Here is a tiny trained network, its code and every weight. The questions are about switching its units off for an input and a target symbol, where a switched-off unit gives its printed mean instead of its output.

import numpy as np


def w(rows, s, z=0):
    codes = np.array(rows[::2]) - 128.0
    scale = np.full(codes.shape[1], s)
    scale[-1] = z or s
    return codes * scale


def softmax(a):
    e = np.exp(a - a.max(-1, keepdims=True))
    return e / e.sum(-1, keepdims=True)


def log_softmax(a):
    a = a - a.max(-1, keepdims=True)
    return a - np.log(np.exp(a).sum(-1, keepdims=True))


def net(x, mask):
    ids = ['ΓΛΞΨαδεζμφ'.index(c) for c in x.split()]
    T = len(ids)
    res = E[ids] + P[:T]
    u = 0
    for l in range(2):
        r = res
        for j in range(3):
            rows = slice(2 * j, 2 * j + 2)
            q, k, v = (r @ M[l][rows].T for M in (Q, K, V))
            z = softmax(np.where(np.tri(T) > 0, q @ k.T / 2**0.5, -1e9)) @ v
            o = O[l][rows]
            res = res + np.where(mask[u + j], z, o[:, -1]) @ o[:, :-1]
        u += 3
    return log_softmax(res[-1] @ U[:, :-1].T + U[:, -1])


Q, K, V, O = {}, {}, {}, {}
E = w([
[93,114,140],'Γ',
[114,123,118],'Λ',
[123,164,89],'Ξ',
[134,58,169],'Ψ',
[172,98,111],'α',
[166,180,109],'δ',
[168,123,181],'ε',
[52,255,208],'ζ',
[218,119,141],'μ',
[162,101,229],'φ',
],0.018)
P = w([
[81,129,156],'0',
[153,153,149],'1',
[170,162,167],'2',
[150,176,153],'3',
[142,185,148],'4',
[128,190,143],'5',
[132,196,145],'6',
[127,208,141],'7',
[124,207,143],'8',
[136,230,135],'9',
[130,231,139],'10',
[148,253,136],'11',
[135,235,141],'12',
[120,221,148],'13',
],0.0043)
Q[0] = w([
[51,185,193],'0.h1',
[80,224,137],'0.h1',
[61,77,140],'0.h2',
[58,158,85],'0.h2',
[149,181,202],'0.h3',
[61,247,68],'0.h3',
],0.015)
K[0] = w([
[73,238,163],'0.h1',
[152,199,183],'0.h1',
[95,4,154],'0.h2',
[188,135,20],'0.h2',
[181,5,176],'0.h3',
[88,27,83],'0.h3',
],0.013)
V[0] = w([
[196,71,50],'0.h1',
[48,74,2],'0.h1',
[117,108,181],'0.h2',
[120,121,40],'0.h2',
[186,116,141],'0.h3',
[154,174,109],'0.h3',
],0.018)
O[0] = w([
[206,91,141,1],'0.h1',
[110,85,2,14],'0.h1',
[123,135,167,150],'0.h2',
[102,102,65,79],'0.h2',
[148,153,217,147],'0.h3',
[166,109,129,117],'0.h3',
],0.016,0.013)
Q[1] = w([
[117,187,112],'1.h1',
[179,164,110],'1.h1',
[184,7,139],'1.h2',
[169,106,151],'1.h2',
[167,205,149],'1.h3',
[212,140,76],'1.h3',
],0.016)
K[1] = w([
[143,250,80],'1.h1',
[153,138,120],'1.h1',
[26,32,194],'1.h2',
[81,139,179],'1.h2',
[198,228,111],'1.h3',
[51,140,117],'1.h3',
],0.016)
V[1] = w([
[67,10,198],'1.h1',
[107,175,171],'1.h1',
[56,85,160],'1.h2',
[86,121,146],'1.h2',
[143,229,90],'1.h3',
[72,67,157],'1.h3',
],0.012)
O[1] = w([
[72,254,53,138],'1.h1',
[162,59,79,254],'1.h1',
[101,150,115,132],'1.h2',
[92,154,130,140],'1.h2',
[181,113,128,124],'1.h3',
[114,99,160,117],'1.h3',
],0.0091,0.037)
U = w([
[71,221,44,28],'Γ',
[91,121,56,254],'Λ',
[133,1,79,186],'Ξ',
[84,178,142,167],'Ψ',
[181,143,99,206],'α',
[200,58,142,94],'δ',
[142,113,198,64],'ε',
[46,57,177,10],'ζ',
[217,176,129,143],'μ',
[142,165,199,86],'φ',
],0.0095,0.0088)

Each question gives the input, a string of symbols that net reads in full, and the target symbol t.
The units are the heads (2 rows each of Q, K, V and O). Each row of codes is followed by its name. A weight is (code - 128) times the scale printed after its matrix; where a second scale follows, it is the last column's (O and U).
mask holds one flag per head, layer by layer. A switched-off head (its flag False) gives its mean, the last column of its rows in O, instead of its output. The means were averaged over made-up inputs and are rounded, as every weight is.
A unit's drop is (log p(t) with every unit on - log p(t) with that unit switched off) / (log p(t) with every unit on - log p(t) with every unit switched off).
The circuit of an input: a set's keep is (log p(t) with only the set's units on - log p(t) with every unit switched off) / (log p(t) with every unit on - log p(t) with every unit switched off). Starting from all 6 units, units are removed one at a time, each time the one whose removal leaves the highest keep (on an exact tie, the one counted first), for as long as the keep stays at least 0.8.
units of the circuit, in order: the units of the circuit, biggest drop first
most important unit: the unit with the biggest drop
which heads matter: for each layer, one digit per head in row order, 1 if its drop is at least 0.15 and else 0, layers parted by /
drop when u is switched off: that unit's drop, to one decimal
input Ψ ζ ε Ξ μ Λ δ Λ Λ Λ φ Λ, target Ξ: units of the circuit, in order	1.h1, 0.h1
input α Λ Λ Λ Γ, target Λ: most important unit	1.h1
input Λ Γ Ξ Λ ζ Γ φ Ψ Λ Ψ, target Γ: units of the circuit, in order	0.h1, 1.h1, 1.h2
input Γ Γ Γ, target Γ: units of the circuit, in order	1.h1, 1.h2
input Ξ Ξ δ δ δ Λ Γ, target δ: units of the circuit, in order	1.h2, 0.h1
input Λ φ φ ζ Λ Ξ, target Λ: which heads matter	111 / 100
input Ξ φ ε μ, target φ: units of the circuit, in order	0.h3, 0.h2
input ε Γ ζ ε, target δ: units of the circuit, in order	1.h1, 0.h1
input Γ Ψ φ Λ μ φ Λ, target φ: units of the circuit, in order	0.h1, 1.h1
input Ψ Λ ζ Λ ζ Γ Λ, target ζ: which heads matter	110 / 101
input Λ α Ψ ζ Ξ α, target μ: units of the circuit, in order	0.h1, 1.h1
input Λ Λ Ξ Λ μ Λ Ξ Λ α Ψ Λ ζ ε, target δ: units of the circuit, in order	1.h1, 0.h1, 0.h2
input Λ φ μ μ Ξ, target μ: units of the circuit, in order	0.h1, 1.h3
input Ψ Λ α ε Ξ δ Λ Ξ Γ Λ φ Γ ζ μ, target φ: units of the circuit, in order	0.h2, 1.h2, 0.h1, 1.h1
input Γ Γ Γ Λ Ξ Λ Ψ, target Ψ: units of the circuit, in order	1.h1, 1.h2
input δ φ Ψ Λ, target φ: which heads matter	110 / 100
input μ δ Λ, target μ: which heads matter	101 / 100
input Γ μ Λ ε ζ Λ Γ Ξ Ξ, target Λ: units of the circuit, in order	1.h1, 0.h1, 0.h2
input Λ δ Γ Λ Λ Λ φ Λ Ξ Λ Ξ Ξ, target Ξ: units of the circuit, in order	0.h2, 0.h1
input φ φ Γ, target φ: which heads matter	110 / 000
input Λ Λ Λ, target Λ: which heads matter	110 / 100
input Λ ζ Γ Γ Γ, target ζ: which heads matter	100 / 100
input Λ Ψ δ α Ξ, target δ: which heads matter	100 / 100
input Λ Ξ α Ξ Λ δ Λ, target Ξ: most important unit	0.h2
input Γ Ξ φ φ Ξ, target φ: which heads matter	100 / 100
input Γ ε Ψ μ Ξ Γ μ α Ψ φ μ μ Γ Ξ, target μ: which heads matter	100 / 001
input Ξ Ψ Ψ Λ Ξ Γ Λ Λ φ Λ Λ ζ ζ Ξ, target ζ: which heads matter	100 / 100
input Ξ Ξ ζ Λ Ψ Λ Λ δ Λ ζ, target ζ: drop when 1.h3 is switched off	0.1
